Here is a tiny trained network, its code and every weight. The questions are about switching its units off for an input and a class, where a switched-off unit gives its printed mean instead of its output.

import numpy as np


def w(rows, s, z=0):
    codes = np.array(rows[::2]) - 128.0
    scale = np.full(codes.shape[1], s)
    scale[-1] = z or s
    return codes * scale


def norm(h):
    return h / np.sqrt((h * h).mean(-1, keepdims=True) + 1e-5)


def f(y):
    return np.maximum(y, 0)


def log_softmax(a):
    a = a - a.max(-1, keepdims=True)
    return a - np.log(np.exp(a).sum(-1, keepdims=True))


def net(x, mask):
    res = np.array(x, float).reshape(1, 6) / 4 @ E
    u = 0
    for l in range(2):
        y = f(norm(res) @ A[l][:, :-1].T + A[l][:, -1])
        res = res + np.where(mask[u : u + 8], y, B[l][:, -1]) @ B[l][:, :-1]
        u += 8
    return log_softmax(norm(res)[-1] @ U[:, :-1].T + U[:, -1])


A, B = {}, {}
E = w([
[101,3,238,120,128,129,249,202,128,133],'x0',
[110,126,141,121,140,119,114,123,136,120],'x1',
[180,158,214,38,89,30,113,163,192,232],'x2',
[145,149,168,146,124,123,140,111,139,102],'x3',
[125,132,145,133,132,120,121,126,131,117],'x4',
[67,158,68,216,219,1,175,78,129,205],'x5',
],0.0083)
A[0] = w([
[100,171,111,116,159,156,102,134,115,109,191],'0.n0',
[162,145,116,86,97,176,62,144,152,77,146],'0.n1',
[133,149,163,91,93,94,123,107,122,196,59],'0.n2',
[110,35,169,142,149,103,215,176,132,123,5],'0.n3',
[126,42,196,85,115,181,174,165,111,108,106],'0.n4',
[165,146,173,23,76,170,86,165,111,100,131],'0.n5',
[107,88,111,140,115,248,104,129,117,22,206],'0.n6',
[86,109,85,194,179,165,162,127,92,50,81],'0.n7',
],0.012,0.0032)
B[0] = w([
[215,136,190,119,18,147,228,68,151,57,174],'0.n0',
[100,150,133,94,174,154,175,70,108,212,203],'0.n1',
[162,173,104,114,196,145,109,208,150,155,175],'0.n2',
[61,100,196,117,105,202,117,65,27,206,217],'0.n3',
[178,134,60,128,126,59,128,197,226,9,233],'0.n4',
[116,103,151,201,63,193,48,88,153,197,226],'0.n5',
[134,220,157,73,176,97,174,217,25,111,250],'0.n6',
[108,27,89,187,145,117,41,89,216,199,225],'0.n7',
],0.011,0.013)
A[1] = w([
[158,232,108,113,129,91,114,154,85,118,113],'1.n0',
[116,160,66,190,175,166,152,127,84,101,16],'1.n1',
[145,101,109,122,57,70,118,169,195,145,232],'1.n2',
[105,69,75,189,78,122,123,32,111,79,62],'1.n3',
[198,148,38,148,154,58,112,136,196,76,46],'1.n4',
[170,109,90,124,95,76,87,253,184,11,107],'1.n5',
[150,148,166,72,131,57,191,169,54,164,10],'1.n6',
[97,185,115,112,135,144,179,147,23,46,198],'1.n7',
],0.015,0.0014)
B[1] = w([
[66,6,110,167,124,93,58,82,158,132,253],'1.n0',
[157,124,200,98,43,165,148,86,138,145,200],'1.n1',
[95,106,130,97,82,112,200,40,79,27,209],'1.n2',
[210,135,161,187,73,139,146,246,58,150,243],'1.n3',
[108,249,60,89,134,96,121,179,182,9,231],'1.n4',
[94,158,129,142,171,189,168,245,234,149,254],'1.n5',
[179,140,115,79,162,125,120,27,58,102,239],'1.n6',
[146,164,108,116,250,69,183,109,28,169,237],'1.n7',
],0.014,0.0089)
U = w([
[143,105,147,67,180,100,153,43,21,156,249],'0',
[202,189,84,196,75,90,146,200,85,83,93],'1',
[109,146,115,114,254,141,186,228,104,138,112],'2',
[108,22,159,209,106,121,146,189,57,189,103],'3',
[155,151,129,119,65,186,53,65,171,212,36],'4',
[90,153,60,95,147,52,92,109,165,63,93],'5',
[91,89,175,88,72,188,179,190,211,96,106],'6',
],0.015,0.0018)

Each question gives the input, the list of numbers given to net, and the class t.
The units are the neurons (one row each of A and B). Each row of codes is followed by its name. A weight is (code - 128) times the scale printed after its matrix; where a second scale follows, it is the last column's (A, B and U).
mask holds one flag per neuron, layer by layer. A switched-off neuron (its flag False) gives its mean, the last column of its row in B, instead of its output. The means were averaged over made-up inputs and are rounded, as every weight is.
A unit's drop is (log p(t) with every unit on - log p(t) with that unit switched off) / (log p(t) with every unit on - log p(t) with every unit switched off).
The circuit of an input: a set's keep is (log p(t) with only the set's units on - log p(t) with every unit switched off) / (log p(t) with every unit on - log p(t) with every unit switched off). Starting from the 12 units with the biggest drops (on a tie, the unit counted first), units are removed one at a time, each time the one whose removal leaves the highest keep (on an exact tie, the one counted first), for as long as the keep stays at least 0.8.
circuit, biggest first: the units of the circuit, biggest drop first
k most important neurons: the k neurons with the biggest drops, biggest first
k most important neurons of layer l: the k neurons of layer l with the biggest drops, biggest first
input [0,1,0,0,-2,6], class 1: 4 most important neurons => (0.n6, 0.n1, 0.n3, 0.n5)
input [8,-6,-1,-8,4,7], class 3: circuit, biggest first => (0.n6)
input [5,-1,-8,-6,-4,1], class 3: 2 most important neurons of layer 0 => (0.n7, 0.n3)
input [-3,5,-2,4,7,8], class 1: circuit, biggest first => (1.n3, 0.n6)
input [1,-1,-1,2,-7,-6], class 2: 3 most important neurons of layer 0 => (0.n4, 0.n6, 0.n3)
input [4,-1,2,-6,-1,3], class 0: 3 most important neurons => (0.n3, 0.n7, 0.n5)
input [0,0,6,3,-6,6], class 5: 3 most important neurons => (0.n3, 0.n6, 0.n1)
input [-3,-3,0,-3,-2,3], class 1: 3 most important neurons => (0.n6, 0.n4, 1.n3)
input [6,-7,3,1,4,2], class 0: 2 most important neurons => (0.n3, 0.n5)
input [6,-4,0,0,-2,-6], class 2: 3 most important neurons => (0.n4, 0.n6, 0.n7)
input [-5,-6,1,-2,-5,0], class 4: 3 most important neurons => (0.n6, 0.n4, 1.n7)
input [0,-2,0,7,-2,-2], class 0: 3 most important neurons => (0.n1, 0.n6, 0.n7)
input [-2,6,-1,-1,-1,6], class 1: 3 most important neurons => (0.n6, 0.n3, 1.n3)
input [5,-7,0,-2,-7,-8], class 2: 2 most important neurons => (0.n6, 0.n4)
input [8,-2,8,-2,5,0], class 6: circuit, biggest first => (1.n7)
input [7,-5,3,2,5,5], class 0: 4 most important neurons => (0.n3, 0.n7, 0.n5, 1.n6)
input [6,0,-5,-1,-3,-6], class 2: 2 most important neurons => (0.n4, 0.n6)
input [-6,7,-2,-1,-6,1], class 1: 4 most important neurons => (0.n6, 0.n0, 0.n3, 0.n4)
input [-1,-6,-1,4,3,3], class 1: circuit, biggest first => (0.n3, 1.n3, 0.n6)
input [-1,-5,-5,4,0,4], class 1: 2 most important neurons of layer 1 => (1.n3, 1.n4)
input [-4,3,-8,2,-2,6], class 1: circuit, biggest first => (1.n3)
input [-2,-7,2,2,1,2], class 5: 3 most important neurons of layer 0 => (0.n3, 0.n6, 0.n4)
input [-2,-7,-6,-4,-7,-2], class 0: 2 most important neurons of layer 0 => (0.n6, 0.n4)
input [-1,-8,-6,3,4,8], class 1: 3 most important neurons of layer 1 => (1.n3, 1.n4, 1.n0)
input [7,8,-1,-4,6,-8], class 2: 4 most important neurons of layer 0 => (0.n6, 0.n4, 0.n7, 0.n3)
input [6,-5,-3,5,-4,1], class 3: 2 most important neurons of layer 0 => (0.n3, 0.n7)
